In the rows, zero is written as 128.
Each row of numbers belongs to one of the objects below and depends on some of the facts about them. Some rows are named. Which object is each other row?

Facts:
Π: is of sort; Σ: belongs to class; β: uses; χ: refers to
bafladror: Π 86; Σ 812; β troklik
banuk: Π 86; Σ 967; β tize
bapal: Π 638; Σ 812; β milim; χ floplir
bedrak: Π 86; Σ 797; β listak; χ tusta
biklon: Π 86; Σ 194; β nodu; χ viklis
bobrir: Π 706; Σ 827; β grustam
bovu: Π 41; Σ 164; β seskozar
bozil: Π 41; Σ 967; β getas
brasitram: Π 41; Σ 797; β zostos; χ gruskim
brekofir: Π 790; Σ 812; χ tusta,grutir,troklik
brito: Π 790; Σ 967; χ vebetrek
brogrur: Π 706; Σ 967
brutru: Π 790; Σ 967; β duruve; χ gedra
dapum: Π 41; Σ 967; β ritur
dibos: Π 86; Σ 629; χ kiklu,lapok,bedrak
dregrir: Π 41; Σ 629; β bedrak
dreplil: Π 41; Σ 194; χ bedrak
dufluzo: Π 41; Σ 827; β vidri; χ gedra,bedrak
duruve: Π 86; Σ 967
duson: Π 86; Σ 827; β brutru
fadri: Π 790; Σ 812; χ fove
firu: Π 86; Σ 812; β tusta; χ furem
flaklas: Π 86; Σ 967; β veplol; χ lapok
fligo: Π 706; Σ 827; β flugal
fligre: Π 86; Σ 967; β floplir; χ liklan
floplir: Π 86; Σ 827
flubra: Π 86; Σ 194; β fluzagi
flugal: Π 706; Σ 967
fluplu: Π 86; Σ 827; χ neklaros
flusadri: Π 86; Σ 164; β plokler
fluzagi: Π 41; Σ 812; β todres; χ plidros
fove: Π 86; Σ 967; χ gedra,vebetrek
furem: Π 86; Σ 164; β robrum; χ tusta
gabre: Π 706; Σ 164; β stesta
gagir: Π 86; Σ 812; β planu
gedra: Π 86; Σ 967
getas: Π 790; Σ 164; β furem
giskirum: Π 86; Σ 629; β flusadri; χ dufluzo
gitregren: Π 86; Σ 194; β gruskim; χ furem
gosku: Π 86; Σ 967; β vunur
grebrus: Π 706; Σ 967; χ banuk,troklik
gremun: Π 41; Σ 194
griflam: Π 706; Σ 967; β gitregren; χ grutir
grugrir: Π 41; Σ 827; χ dreplil
gruskim: Π 160; Σ 194; β gugrek
grustam: Π 41; Σ 194; β vopak
grutir: Π 790; Σ 812; β kebafi
gugrek: Π 706; Σ 194; β bozil
kagu: Π 86; Σ 164; β neklaros
kebafi: Π 790; Σ 629; β siplar; χ vistu,grutir
kiklu: Π 160; Σ 827
klemel: Π 790; Σ 629; β griflam
kluflor: Π 706; Σ 164
kostak: Π 790; Σ 797
ladan: Π 706; Σ 967; β vivu
lapok: Π 41; Σ 194; β fligre
liklan: Π 86; Σ 797; β bovu
listak: Π 86; Σ 967; β stogok
litutos: Π 86; Σ 827
malon: Π 86; Σ 164; β gabre
maro: Π 638; Σ 967; β liklan
milim: Π 790; Σ 797; β banuk; χ vebetrek
mogran: Π 86; Σ 827
mola: Π 790; Σ 967; β kagu
nedrek: Π 160; Σ 967; χ grutir
neklaros: Π 160; Σ 827; β treplos
nodu: Π 86; Σ 967; β rosar; χ liklan
planu: Π 86; Σ 812
plastur: Π 790; Σ 967; χ dreplil
pledrim: Π 160; Σ 967; χ studrul
plidros: Π 86; Σ 827; β biklon
plokler: Π 86; Σ 164; β kiklu
posemom: Π 86; Σ 812; β brasitram
pumo: Π 86; Σ 812; β tafla; χ stogok
rabru: Π 706; Σ 967; β lapok; χ milim
ramanon: Π 41; Σ 827; β dregrir
ritur: Π 86; Σ 967; β bafladror; χ grutir
robrum: Π 86; Σ 812; β litutos
rodek: Π 41; Σ 827; χ viklis
rosar: Π 86; Σ 967; β fligo
sasti: Π 160; Σ 967; χ biklon,grutir,ritur
seskozar: Π 706; Σ 164
sestam: Π 86; Σ 629; χ griflam
siliko: Π 86; Σ 194; β bobrir
siplar: Π 86; Σ 812; β totrur
sisutra: Π 86; Σ 967; χ floplir
skeklutru: Π 86; Σ 967; β brogrur; χ votran,seskozar
skidru: Π 86; Σ 164; β stuplo
skiklak: Π 41; Σ 812
skizun: Π 790; Σ 194; χ fligre
skunem: Π 86; Σ 827
sokagus: Π 86; Σ 827; χ grutir
stesta: Π 41; Σ 629; β pledrim
stira: Π 790; Σ 827; β posemom; χ tukles,dufluzo
stogok: Π 86; Σ 164; β gagir
stostostak: Π 790; Σ 797; β duson
studrul: Π 790; Σ 967
stumom: Π 41; Σ 629; β pumo; χ grutir,ritur,tefim
stuplo: Π 86; Σ 967; β mola
tafla: Π 638; Σ 164; β malon; χ fluplu,toskiklel
tefim: Π 86; Σ 967; β zakun; χ rodek
tize: Π 41; Σ 812; β vistu
todres: Π 86; Σ 629; β klemel
toskiklel: Π 706; Σ 194; β trutriklas
totrur: Π 41; Σ 827; β skeklutru
tragaklom: Π 86; Σ 812; χ gosku
treplos: Π 706; Σ 967; β dufluzo
troklik: Π 706; Σ 194; χ viklis,lapok
trostudrom: Π 638; Σ 812; χ grutir,seskozar
trupi: Π 790; Σ 194; χ lapok
trutriklas: Π 706; Σ 967; β mogran
tukles: Π 41; Σ 629; β viklis; χ nedrek,vebetrek
tusta: Π 86; Σ 967; β siliko
vebetrek: Π 706; Σ 827
veplol: Π 790; Σ 164; β stostostak
vidri: Π 790; Σ 967; β grutir
viklis: Π 86; Σ 797
vistu: Π 41; Σ 967
vivu: Π 638; Σ 164; β firu
vopak: Π 86; Σ 194; χ grutir
votran: Π 706; Σ 827; χ flaklas
vunur: Π 706; Σ 827; β ramanon; χ firu
zakun: Π 86; Σ 797; β gedra; χ grugrir,lapok
zitik: Π 790; Σ 967
zostos: Π 790; Σ 967; β rabru
zufestim: Π 41; Σ 629

Some objects and their rows:
tusta: [155 120 136 129 144  92 141 150 130 126 178 130 127 128 116 150 139 117
  99 153 117 107 116 159 146 138 112 134 100 120 109 120 160 104 116 121
  88 143  76 126  79 172 129 116  99  86 130]
dibos: [115 142 146 139 140 114 135 131 107 122 108 100 124 117 144 100 138 124
 134 123 140 121 130 127 137 118 151 114 106 116 121 124 142 164 129 109
 136 128 151 149 131 123 128 150 139 126 132]
grebrus: [108 137 143 135 126 130 135 130 113 112 116  84 123 115 138 104 129 122
 138 138 141 133 129 149 139 143 133 125  94 124 122 128 144 139 125 132
 141 116 142 144 161  98 127 171 125 129 132]
siplar: [102 151 124 144 102 120 149 117 106 141 129 141 137 126 142 147 121 115
 144 166 129 106 146  88 121 131 122 125 198 148 145 115 139 152 128 126
 103 136  95 102 105 108 120 122 157 151 119]
vopak: [115 133 151 129 134 131 140 120 108 111 101  82 130 129 154 125 146 131
 144 138 146 146 107 134 165 105 147 129 111  95 130 132 158 133 127 108
 142 130 137 132 133 130 128 133 130 104 131]
brogrur: [124 137 140 136 124 133 136 122 103 117 129  72 120 128 130 111 118 121
 151 152 146 127 125 105 135 134 136 122 111 136 119 122 150 123 125 134
 140 114 145 148 170  97 124 162 131 121 132]
brutru: [138 125 125 109 139 118 120 126 152 137 108 138 130 123 115 161 126 131
 113  94 129 118 127 150 103 136 130 140 132 114 137 133 107 132 134 132
 126 130 164 101 155 121 139 116 128 125 131]
dapum: [136 112 105 124 112 139  94 136 146 140 144 157 130 141 124 123 123 131
 134 127 131 140 126 118 113 131 111 133 134 151 132 137 116 124 123 129
 131 131 129 134 151 166 129 101 115 138 132]
grugrir: [119 122 121 122 123 128  89 142 147 129 112 115 127 127 142 100 126 132
 138 117 160 146 125 134 125 137 131 125 116 136 134 141 124 159 127 112
 156 129 191 153 193 157 134 125 116 144 144]
dufluzo: [ 78 146 104 140  78 124 101 138 153 154 110 155 140 123 157 138 111 118
 139 154 162 116 150 129 104 170 112 133 237 171 178 129 120 188 124 117
 122 144 159  92 186 132 132 109 141 192 131]
trupi: [137 135 126 101 139 112 109 120 123 131  92 115 133 126 127 129 132 127
 147  69 137 119 139 136  95 128 147 128  93 109 126 130 116 164 138 124
 143 126 183 124 195 107 132 130 132 123 135]
plokler: [133 131 133 137 133 124 143 127 111 128 139 130 126 128 125 128 129 126
 126 144 120 123 126 105 134 118 132 123 135 126 121 123 134 123 127 125
 117 130 106 134  94 136 124 128 135 118 124]
fligre: [125 131 143 131 135 105 145 143 125 121 138 128 132 109 131 130 147 124
 111 144 119 123 120 166 135 137 122 131 104 109 118 130 143 130 123 123
 110 134 103 128  97 157 130 136 117 109 128]
gosku: [122 129 133 141 140 127 139 130 110 132 135 148 121 134 125 128 126 126
 124 131 115 127 129 114 141 107 129 121 148 128 119 124 129 110 128 132
 118 128 103 133  71 134 126 128 137 124 120]
neklaros: [ 94 157 126 128  91 115 136 126 112 144 108 138 144 136 138 180 116 126
 132 166 129  97 156  86 115 127 116 124 208 152 154 111 119 154 133 127
 109 140  93 101 156  81 117  97 149 151 115]
siliko: [160 122 138 133 138  99 141 147 119 131 160 134 131 130 116 146 145 117
 108 147 103 110 105 159 133 135 117 134  93 117 108 128 157 108 115 124
  87 142  67 124  83 171 128 115 104  79 126]
treplos: [ 89 156 118 149  84 131 144 116 105 138 136 123 134 132 144 144 108 104
 151 174 138  97 151 108 122 160 113 129 202 166 154 111 146 146 122 141
 105 129  98  90 151  67 118 143 149 166 118]
votran: [113 141 143 137 129 126 134 133 106 116 112  82 119 118 139  98 132 118
 140 130 142 126 124 160 137 143 142 121  92 126 122 128 143 147 123 131
 140 118 144 145 164  95 129 171 127 132 130]
gedra: [136 135 151 137 139 125 140 123 106 125 110  91 122 122 129 117 133 132
 138 154 144 127 116  79 127 109 147 118 127 119 116 127 144 127 129 117
 140 122 154 150 130 130 127 145 142 104 133]

Which object is each row?
No name comes twice in this set of rows, the named rows included.
[108 135 152 115 127 135 125 122 116 115  68  89 136 140 153 149 139 145
 127 131 138 144 110 136 167  94 143 127 117  99 144 133 132 135 135 112
 152 130 132 133 175  98 126 110 127 107 126]  nedrek
[133 135 147 115 134 120 124 131 108 125  96  89 127 135 128 140 125 142
 129 142 136 122 133  86 129  98 137 116 111 122 120 122 126 129 136 118
 147 124 138 159 172 103 123 117 135 102 130]  kiklu
[142 127 127 115 129 127 126 132 151 142  82 150 133 114 111 161 135 133
 102 103 116 122 115 167  84 144 124 146 150 115 143 148  91 117 131 145
 121 131 153  90 144 127 142 118 133 121 123]  milim
[152 125 134 136 128 113 135 147 122 124 162 114 122 132 112 134 133 111
 112 146 109 108 105 183 140 156 112 136  83 132 113 126 160 101 112 140
  96 132  71 126 125 137 128 137  96  90 125]  bobrir
[116 140 154 118 135 114 126 141 118 119  82  91 130 122 136 140 134 143
 122 140 144 130 127 119 134 107 136 120 107 111 124 126 121 142 137 117
 148 127 150 155 174 104 125 121 130 113 130]  pledrim
[134 133 149 142 126 142 140 132 106 122  97  75 119 119 123 113 127 125
 135 160 141 130 106 119 122 139 139 127 120 132 123 137 138 109 121 139
 142 113 142 144 161 105 130 165 132 106 128]  vebetrek
[103 135 130 133 125 115 144 133 113 119 139 157 139 109 134 121 150 124
 121 129 108 131 142 161 126 129 112 132 110 112 115 129 121 138 130 137
 111 130  82 123  76 138 121 138 131 140 118]  biklon
[102 144 134 140 120 120 145 129 115 127 121 128 132 115 146 127 136 121
 133 145 134 122 132 129 133 128 133 125 156 126 141 123 135 155 129 121
 121 133 117 115 106 115 125 138 146 144 122]  skeklutru
[140 131 139 109 133 124 119 120 140 132  69 109 131 114 117 145 134 138
 128 110 143 129 119 123  83 136 140 139 135 103 136 144 104 128 136 133
 148 121 198 115 193 123 140 133 137 109 136]  brito
[119 118 120 132 107 143  98 148 149 138  92 141 132 118 134 113 140 137
 120 134 137 153 107 155  99 143 122 138 147 136 145 158 104 132 122 131
 142 131 158 129 170 169 137 118 124 137 131]  tukles
[156 120 113 113 125 126 131 133 148 135 153 155 133 148 110 126 126 121
 122 111 110 117 143 178 106 170 111 136 130 135 126 129 141  88 117 140
 108 132 118 114 159 168 132 126  88  98 132]  vivu
[ 97 146 107 111  95 124 124  97 137 143 104 145 150 137 149 192 117 121
 149 112 143 109 151 125 113 145 124 145 215 130 173 119 122 161 136 129
 118 141 143  54 177  83 129  97 150 163 125]  kebafi
[ 76 129 135 154 168 137 124 135  87 140 104 214  90 155 124 135 105 124
 122  90 117 151 137 125 167  59 128 106 188 121 109 127 109  65 134 166
 118 113 116 145  17 140 134 143 139 145 108]  listak

The same objects again, as new rows of numbers:
Some objects and their rows:
flugal: [121 150 109 129 126 124 134 153 146 124 126 137 112 135 117 115 149 144
 122 139 130 120 118 110 127 123 130 108 133 106 119 136 127  98 162 138
 133 124 118 117  94 104 103 125 126 155 120]
tragaklom: [119 123 127 125 125 143 125 126 127 124 134 129 143 129 128 127 142 126
 129 129 122 145 126 132 135 126 133 139 125 125 127 128 132 140 128 125
 129 124 136 135 138 140 138 134 134 135 136]
vistu: [155 121 136 138 139 114 141 121 115 134 114 132 122 120 131 120  95 127
 137 130 142 101 122 121 112 124 119 106 125 137 133 133 126 121 126 146
 127 126 103 119 119 119 115 114 136 102 108]
gruskim: [159 155 125 127 158 157 120 145 167 125 168 131 111 111  92  74 145 130
 120 119 127 119 106 102 123 133  99  97 119 124 103 118 146 124 176 105
 160 135 125 145  71  83 122 108 127 147 108]
siliko: [122 131 126 124 130 145 125 130 131 125 136 130 136 133 126 126 135 122
 131 131 122 144 130 134 134 124 126 136 118 127 130 125 128 139 128 126
 134 126 129 136 136 138 136 129 128 133 131]
toskiklel: [118 153 134 120 131 117 109 117 132 126 127 105 107 121 130 113 120 141
 115 135 148 119 126 144 121 130 127 111 141 117 131 118 147 106 162 123
 128 121 110 148 125  89 113 147 102 142 129]
troklik: [134 129 131 143 123  90 114 126 136 136 124 124 103 119 131 107 118 141
 113 131 122  81 123 138 126 131 132 107 140 127 121 132 129 122 143 135
 137 116 118 111 123 104 120 132 114 138 133]
zufestim: [143 125 131 127 137 128 130 132 130 115 121 130 125 114 124 122 128 127
 130 122 153 142 131 112 108 127 134 133 134 139 127 155 130 129 116 143
 124 147 115 121 107 128 136 119 156 124 102]
trutriklas: [125 143 124 128 116 121 118 140 147 113 140 135 106 122 116 109 136 142
 128 132 142 127 124 121 130 125 139 115 140 115 124 153 127 121 143 133
 127 132 115 117 111  99 123 133 130 154 119]
tefim: [133 110 125 128 124 129 132 139 112 152 126 134 144 144 133 118 116 142
 129 135 114 118 126 126 130 137 111 119 113 133 135 122 113 111 145 123
 148 119 133 128 136 134 125 133 119 116 133]
stumom: [143 115 138 124 126 106 158 117 100 105 132 146 132 115 140 128  96 147
 135 126 132  91 107 127 102 121 127 111 139 124 152 151 111 133 140 119
 105 107 135 119 140 100 135 131 132 111 105]
maro: [105 141 122 121 115 137 115 126 137 131 135 120 115 135 122 113 139 140
 113 127 127 133 129 129 126 139 129 131 127 103 123 126 126 112 161 109
 139 121 131 145 133 109 113 141 102 143 145]
gugrek: [150 148 128 123 163 143 136 124 162 129 175 138 103 100  86  87 145 128
 121 120 122 102  84 110 135 109  99  79 135 107  98 106 159 161 171 111
 152 107 107 134  75  93 117 113 138 154 137]
posemom: [122 123 117 125 135 145 115 151 130 117 134 137 140 129 114 120 145 116
 138 126 132 161 141 122 132 146 133 145 128 133 130 150 106 138 132 128
 147 155 126 137 129 140 146 120 139 146 126]
stostostak: [118 129 114 119 134 156 143 159 126 122 126 147 152 144 122 147 145 126
 136 135 119 150 136 112 126 122 119 134 123 137 120 126 108 121 133 128
 130 136 140 137 122 147 136 122 153 134 124]
pumo: [121 125 125 121 128 142 127 130 126 124 141 128 147 130 122 132 143 131
 130 130 116 147 128 131 137 125 128 143 123 124 130 128 130 139 132 122
 132 122 133 134 132 135 141 130 126 133 132]
nodu: [116 131 120 119 132 144 129 133 120 121 134 131 147 132 123 134 146 130
 129 129 119 149 124 134 133 124 134 141 128 120 131 127 123 135 137 119
 125 123 137 140 142 135 142 131 132 138 134]
flaklas: [126 114 127 130 123 123 111 135 132 137 125 131 136 130 139 135 119 124
 119 124 112 118 139 135 123 133 127 132 122 140 120 125 114 133 126 118
 134 118 152 134 139 136 139 127 122 129 131]
siplar: [111 175 110 174 104  90 127 100  97 115  65  81 151 153 160 158 144 105
 163 168  91 128 152 151 156 135 189 172 108 112 146 109 127  85  71 194
  95 126  95 101 203 177 126 124 100 123 104]

Which object is each row?
No name comes twice in this set of rows, the named rows included.
[163 131 138 124 188 154 159 117 141 133 157 144 119  90  82 112 132 111
 122 106 135 108  91 102 107 103  96  84 137 123  98 108 163 200 145 132
 146 113  81 136  78 125 124  88 173 130 127]  bozil
[107  99 139 120 103  71 133 116 104 120  65 122 100 131 154 170  92 132
 126 113 185 135 170 136 104 144 161 155 171 139 158 172 117 118  66 153
  84 164 119 105 144 152 109 142 132 108 133]  dufluzo
[132 141 124 138 129 106 123 136 135 144 118 120 109 131 128 105 113 143
 121 140 130  92 125 131 125 132 116  95 132 122 121 127 124 100 158 142
 150 120 107 118 106 104 105 128 112 138 129]  seskozar
[123 114 116 139 108 115 129 130 121 139 142 130 121 131 130  98 129 150
 124 128 110 107 120 131 130 150 129 121 125 100 135 143 113 128 147 118
 145 107 128 114 137 121 124 137 102 136 141]  trostudrom
[147 132 145 136 145 101 108 126 139 136 103 118 104 114 142 137  92 115
 110 121 139  93 144 118 102 128 123 113 132 161 109 125 126 123 116 144
 125 136 123 132 113 112 121 113 136 113 106]  lapok
[117 132 130 168  93  95 138 129 110 160  61 122 134 169 169 169  83 116
 168 167 116 100 161 141 155 121 142 141  81 141 139 122  96  68  74 202
 112 132 107  87 173 171 104 128 107  85 114]  grutir
[139 141 121 127 125 110 146 116 140 120 134 118  96 124 119 105 128 141
 125 125 142 120 107 127 138 134 127 111 156 103 139 130 150 114 132 115
 119 131 126 112 102 107 102 131 108 136 134]  rabru

Now the same objects, written a new way:
Known rows:
bafladror: [115 138 142 104 139 136 125 164 134 152 113  99 137  92 121 141 118 130
 106 107 133 159 128 136 105  76 129 158 138  77  79 123]
viklis: [115 156 124  76 143 114 133 158 132 148 119  90 143  72  84 130 119 165
  96 114  95 139  96 162  91  93 134 149 142  74 107 126]
vebetrek: [ 96 170 127  67 154 113 126 165 141 134 133  95 152  71  90 138 118 155
 103 107  96 144  96 156 100  83 132 155 140  75 110 131]
trostudrom: [128 125 128  42 125 126 176 152 133 166 120  97 116  66  93 149 107 159
  81 123 120 154 116 160  90  89 139 138 136  35 126 142]
trutriklas: [ 96 154 144  93 150 132 118 169 143 137 127 103 148  88 126 146 115 123
 114 100 131 162 125 134 111  68 127 162 137  77  84 127]
lapok: [107 106 132 122 149 131 142 184 161 187  95  74 106 107 124 123 128 149
 101 102 142 168 120 113  90  68 132 168 115  48  66 109]
floplir: [121 156 109  81 126 132 140 167 146 151 145  77 132 100  73  99 132 142
 102 108 115 151  86 187 103  82 133 144 137  70 121 125]
gugrek: [122 144 178  64 179 144  88 146 128  92 129 102 105  86 119 125  93 116
  97  91 131 153 173 135 138 103 113 193 135  98  82 128]
bobrir: [ 76 137 122 105 160 126 129 195 150 154 118 103 127 111 124 135 129 118
 131  83 129 180 119 116 103  50 122 165 126  66  74 116]
gruskim: [175 110 154 109 159 118  52 121 107 118 130  75 101 109  98  71 129  91
  52  95 147 128 147 169 108 133  91 189 163 118  46  91]
plidros: [126 134 145 106 185  64 108 139 135 173  83 114 152  75 142 163 134 135
  76 101 119 147 130  97  91  76 124 175 157  83  71 122]
gagir: [108 155 166  94 123 148 110 164 126 186 112 111 169  71 124 133 122 118
  93 136 142 152 128 141 105  67 141 148 143  91  82 134]
listak: [ 99 166 188  90 107 161  97 165 118 219 108 123 197  57 130 128 127 103
  83 157 157 148 132 140 104  56 151 142 145 103  79 146]
dibos: [114 141 122  66 130 130 146 160 127 140 126 109 141  81  85 141 126 158
  94 121  95 143  98 150 108  90 137 143 134  67 107 129]
planu: [110 159 133  68 132 125 133 160 129 158 122 103 152  70  85 129 123 160
  91 128 101 138  95 163 100  89 140 142 143  77 109 130]
firu: [ 94 115 121 113 146 134 139 189 137 167 105 103 119 113 119 132 132 123
 121  91 129 177 122 112  99  58 124 160 124  62  69 116]
totrur: [147 128 148 133 121 138 142 147 158 146 116  69 141  90 147 176 106 157
  90 124 154 149 124 136 102  92 136 153 133  55  73 117]
stostostak: [106 131 156  98 138 136 127 196 152 161 127  96 142  89 121 153 111 134
  84 107 165 163 118 124 101  81 110 185 129  63  73 105]
flugal: [ 93 169 125  63 150 117 131 167 141 132 135 101 150  75  89 137 121 155
 105 110  96 145  92 158 105  82 135 151 140  73 111 129]

Rows to name:
No name comes twice in this set of rows, the named rows included.
[107 122 152  84 129 143 139 194 145 151 134 109 144  90 114 163 116 136
  78 113 155 161 114 119 110  84 113 179 121  57  79 109]  brutru
[131 167 133 136 129 124 134 143 152 101 141  80 177  88 159 213  99 134
 126 101 144 154 119 144 104  80 123 150 153  68  81 125]  treplos
[ 90 117 118 117 151 129 139 194 142 170 102 100 113 116 119 125 132 125
 126  86 130 180 120 115  96  54 123 160 125  62  68 112]  siliko
[118 151 128  67 141 121 135 157 130 139 123  98 135  76  83 129 119 164
  93 116  97 139 101 163 103  98 134 149 142  75 108 126]  litutos
[125 109 150 102 126 151 143 163 149 163 111  93 124  96 127 147 122 145
  83 127 141 155 128 119 113  83 140 159 117  53  74 120]  stumom
[125 141 140 122 132 134 130 157 137 141 117  92 147  94 136 164 112 131
 111 107 141 157 129 137 103  78 126 153 143  73  75 122]  stuplo
[ 95 157 123  57 142 126 138 166 137 126 140 110 151  78  89 147 125 149
 102 114  92 146  96 149 114  82 135 148 134  70 111 132]  grebrus
[113 140 145 113 145 132 118 166 134 161 108  90 140  89 127 139 115 127
 109 102 137 160 132 131  97  74 126 164 139  80  73 124]  banuk
[118 140 174  64 175 146  94 147 128  95 131 105 111  87 118 131  96 114
  97  93 128 154 170 130 137  99 115 191 132  95  82 130]  griflam
[119 140 143 110 137 137 126 161 134 148 115  96 140  92 127 149 115 131
 108 108 137 157 129 136 104  77 127 156 141  76  77 122]  skidru
[129 141 151 118 126 129 137 177 155 136 136  83 160  86 137 192 101 145
  87 108 170 156 112 134  98  92 108 176 138  58  75 104]  mola
[149 112 185  81 160 153 108 139 140 124 109  82  86  86 120 118  94 146
  68 114 145 145 171 133 130 116 126 189 122  77  75 119]  bozil
[111 132 143 107 138 140 126 166 132 156 112 101 137  93 126 143 120 124
 109 107 135 162 133 127 105  73 128 160 133  75  74 124]  biklon
[122 184 191 100 123 143 104 173 140 213 102 124 179  77 131 113 122 117
  88 143 166 153 127 160 121  47 151 139 165 107  87 126]  stogok

